Below is a small trained network, with its code and all its weights. Each question gives an input and a class and asks what happens when units are switched off, that is, made to give their printed mean instead of their output.

import numpy as np


def w(rows, s, z=0):
    codes = np.array(rows[::2]) - 128.0
    scale = np.full(codes.shape[1], s)
    scale[-1] = z or s
    return codes * scale


def norm(h):
    return h / np.sqrt((h * h).mean(-1, keepdims=True) + 1e-5)


def f(y):
    return y / 2 * (1 + np.tanh(0.7978845608 * (y + 0.044715 * y**3)))


def log_softmax(a):
    a = a - a.max(-1, keepdims=True)
    return a - np.log(np.exp(a).sum(-1, keepdims=True))


def net(x, mask):
    res = np.array(x, float).reshape(1, 6) / 4 @ E
    u = 0
    for l in range(4):
        y = f(norm(res) @ A[l][:, :-1].T + A[l][:, -1])
        res = res + np.where(mask[u : u + 9], y, B[l][:, -1]) @ B[l][:, :-1]
        u += 9
    return log_softmax(norm(res)[-1] @ U[:, :-1].T + U[:, -1])


A, B = {}, {}
E = w([
[135,130,127,132,122,136,135],'x0',
[134,127,124,132,123,132,131],'x1',
[134,128,129,128,123,133,130],'x2',
[191,184,126,176,234,50,19],'x3',
[157,155,141,60,195,53,245],'x4',
[91,87,139,141,255,205,149],'x5',
],0.0041)
A[0] = w([
[90,90,123,126,52,161,120,128],'0.n0',
[74,126,102,126,155,253,76,35],'0.n1',
[90,45,220,147,126,147,105,48],'0.n2',
[130,91,112,105,93,109,221,5],'0.n3',
[139,166,155,101,100,92,156,16],'0.n4',
[166,59,188,119,224,202,108,153],'0.n5',
[124,109,96,128,124,82,213,121],'0.n6',
[121,72,161,154,129,156,170,163],'0.n7',
[124,146,117,82,134,160,148,44],'0.n8',
],0.0062,0.0014)
B[0] = w([
[3,102,133,179,157,57,164,209],'0.n0',
[150,64,64,195,154,134,166,210],'0.n1',
[166,87,97,189,134,130,182,145],'0.n2',
[104,146,104,58,117,136,5,231],'0.n3',
[151,73,7,115,145,40,192,160],'0.n4',
[89,130,110,121,188,103,145,251],'0.n5',
[147,70,143,127,174,95,141,228],'0.n6',
[87,101,101,25,187,97,138,184],'0.n7',
[93,85,112,133,153,144,125,135],'0.n8',
],0.0056,0.0027)
A[1] = w([
[96,171,89,121,99,105,61,115],'1.n0',
[40,133,152,120,70,136,138,59],'1.n1',
[130,197,133,161,52,139,63,108],'1.n2',
[55,82,117,127,255,153,147,252],'1.n3',
[101,111,165,212,64,138,128,109],'1.n4',
[97,73,125,129,104,118,120,56],'1.n5',
[110,134,156,149,61,92,180,94],'1.n6',
[162,207,105,112,135,115,151,144],'1.n7',
[143,148,77,141,135,155,133,32],'1.n8',
],0.0079,0.002)
B[1] = w([
[90,76,144,188,136,112,90,149],'1.n0',
[148,254,150,135,69,77,144,147],'1.n1',
[84,52,195,81,136,228,111,162],'1.n2',
[122,170,132,155,83,191,131,254],'1.n3',
[91,188,194,79,172,58,125,150],'1.n4',
[85,180,93,131,150,136,144,138],'1.n5',
[78,171,66,182,226,145,62,140],'1.n6',
[149,122,194,198,115,115,145,150],'1.n7',
[146,132,83,156,156,55,69,119],'1.n8',
],0.006,0.0088)
A[2] = w([
[88,113,90,196,84,38,67,127],'2.n0',
[17,138,64,98,149,205,195,154],'2.n1',
[70,192,138,47,138,88,106,121],'2.n2',
[94,200,103,158,246,89,177,182],'2.n3',
[85,160,90,52,45,60,126,114],'2.n4',
[149,142,70,84,74,68,222,33],'2.n5',
[176,133,92,124,135,156,19,30],'2.n6',
[98,40,1,48,63,67,163,9],'2.n7',
[123,210,66,161,159,187,79,27],'2.n8',
],0.0055,0.0011)
B[2] = w([
[109,177,172,82,124,106,133,168],'2.n0',
[138,102,157,100,95,62,72,254],'2.n1',
[171,126,140,174,128,115,154,167],'2.n2',
[146,164,114,75,67,140,119,198],'2.n3',
[128,173,195,190,255,110,72,177],'2.n4',
[129,65,125,205,187,154,134,170],'2.n5',
[66,146,75,173,104,236,175,129],'2.n6',
[107,95,97,154,245,176,235,172],'2.n7',
[164,155,63,133,134,155,146,151],'2.n8',
],0.0066,0.0051)
A[3] = w([
[254,156,52,94,195,127,199,126],'3.n0',
[38,76,113,78,72,163,143,112],'3.n1',
[94,5,83,201,143,119,162,151],'3.n2',
[198,138,49,164,128,65,96,126],'3.n3',
[98,130,226,197,123,77,91,250],'3.n4',
[197,94,228,121,154,29,148,127],'3.n5',
[165,208,190,66,177,198,190,107],'3.n6',
[111,76,167,70,181,89,199,151],'3.n7',
[129,129,192,20,133,209,188,128],'3.n8',
],0.007,0.0025)
B[3] = w([
[17,166,253,127,87,104,92,216],'3.n0',
[210,15,37,144,105,83,159,194],'3.n1',
[48,196,142,65,112,93,191,184],'3.n2',
[184,164,170,112,32,160,53,145],'3.n3',
[188,98,140,62,129,160,160,253],'3.n4',
[193,79,13,254,96,187,222,221],'3.n5',
[43,166,151,144,155,13,122,199],'3.n6',
[246,125,42,77,108,181,22,211],'3.n7',
[189,127,150,59,148,66,25,211],'3.n8',
],0.0052,0.0053)
U = w([
[39,227,229,104,102,36,98,240],'0',
[141,35,232,91,82,209,41,42],'1',
[133,128,97,137,249,71,206,181],'2',
[247,109,128,201,69,123,186,113],'3',
[38,48,24,108,50,127,222,5],'4',
[80,197,80,202,110,226,95,140],'5',
[204,70,77,10,135,71,42,133],'6',
],0.015,0.0016)

Each question gives the input, the list of numbers given to net, and the class t.
The units are the neurons (one row each of A and B). Each row of codes is followed by its name. A weight is (code - 128) times the scale printed after its matrix; where a second scale follows, it is the last column's (A, B and U).
mask holds one flag per neuron, layer by layer. A switched-off neuron (its flag False) gives its mean, the last column of its row in B, instead of its output. The means were averaged over made-up inputs and are rounded, as every weight is.
A unit's drop is (log p(t) with every unit on - log p(t) with that unit switched off) / (log p(t) with every unit on - log p(t) with every unit switched off).
The circuit of an input: a set's keep is (log p(t) with only the set's units on - log p(t) with every unit switched off) / (log p(t) with every unit on - log p(t) with every unit switched off). Starting from the 12 units with the biggest drops (on a tie, the unit counted first), units are removed one at a time, each time the one whose removal leaves the highest keep (on an exact tie, the one counted first), for as long as the keep stays at least 0.8.
units of the circuit, in order: the units of the circuit, biggest drop first
top k neurons: the k neurons with the biggest drops, biggest first
drop of u: that unit's drop, to one decimal
input [6,-8,3,1,-3,-5], class 1: units of the circuit, in order => (1.n2)
input [-5,2,7,5,1,-8], class 3: units of the circuit, in order => (0.n3; 3.n5)
input [7,7,2,-2,-7,-2], class 0: top 2 neurons => (0.n0; 1.n4)
input [5,3,0,-2,0,4], class 4: units of the circuit, in order => (1.n4; 3.n2)
input [-4,-3,7,-6,1,-5], class 2: top 2 neurons => (1.n3; 0.n4)
input [8,-3,6,3,0,7], class 5: top 3 neurons => (1.n3; 1.n4; 0.n1)
input [6,-6,8,0,1,-6], class 2: top 4 neurons => (0.n4; 1.n3; 2.n1; 3.n0)
input [-8,7,-7,1,6,-7], class 3: top 2 neurons => (1.n7; 3.n5)
input [3,5,8,-6,-7,2], class 4: top 2 neurons => (0.n1; 3.n1)
input [2,-4,8,-8,-8,-8], class 0: top 2 neurons => (0.n0; 1.n1)
input [1,6,6,-1,7,-6], class 2: top 2 neurons => (2.n7; 0.n4)
input [4,-2,-4,4,-4,1], class 5: top 2 neurons => (2.n6; 0.n1)
input [8,8,1,7,0,-1], class 1: top 3 neurons => (2.n6; 1.n2; 0.n6)
input [4,-8,5,2,3,-2], class 3: units of the circuit, in order => (3.n5)
input [7,3,1,1,-4,-7], class 1: top 3 neurons => (1.n2; 3.n4; 3.n6)
input [0,5,-1,2,-1,-8], class 1: drop of 1.n2 => 1.1
input [-5,-1,7,7,7,-3], class 3: drop of 3.n5 => 0.3
input [5,-2,6,3,-1,1], class 5: drop of 0.n5 => 0.3
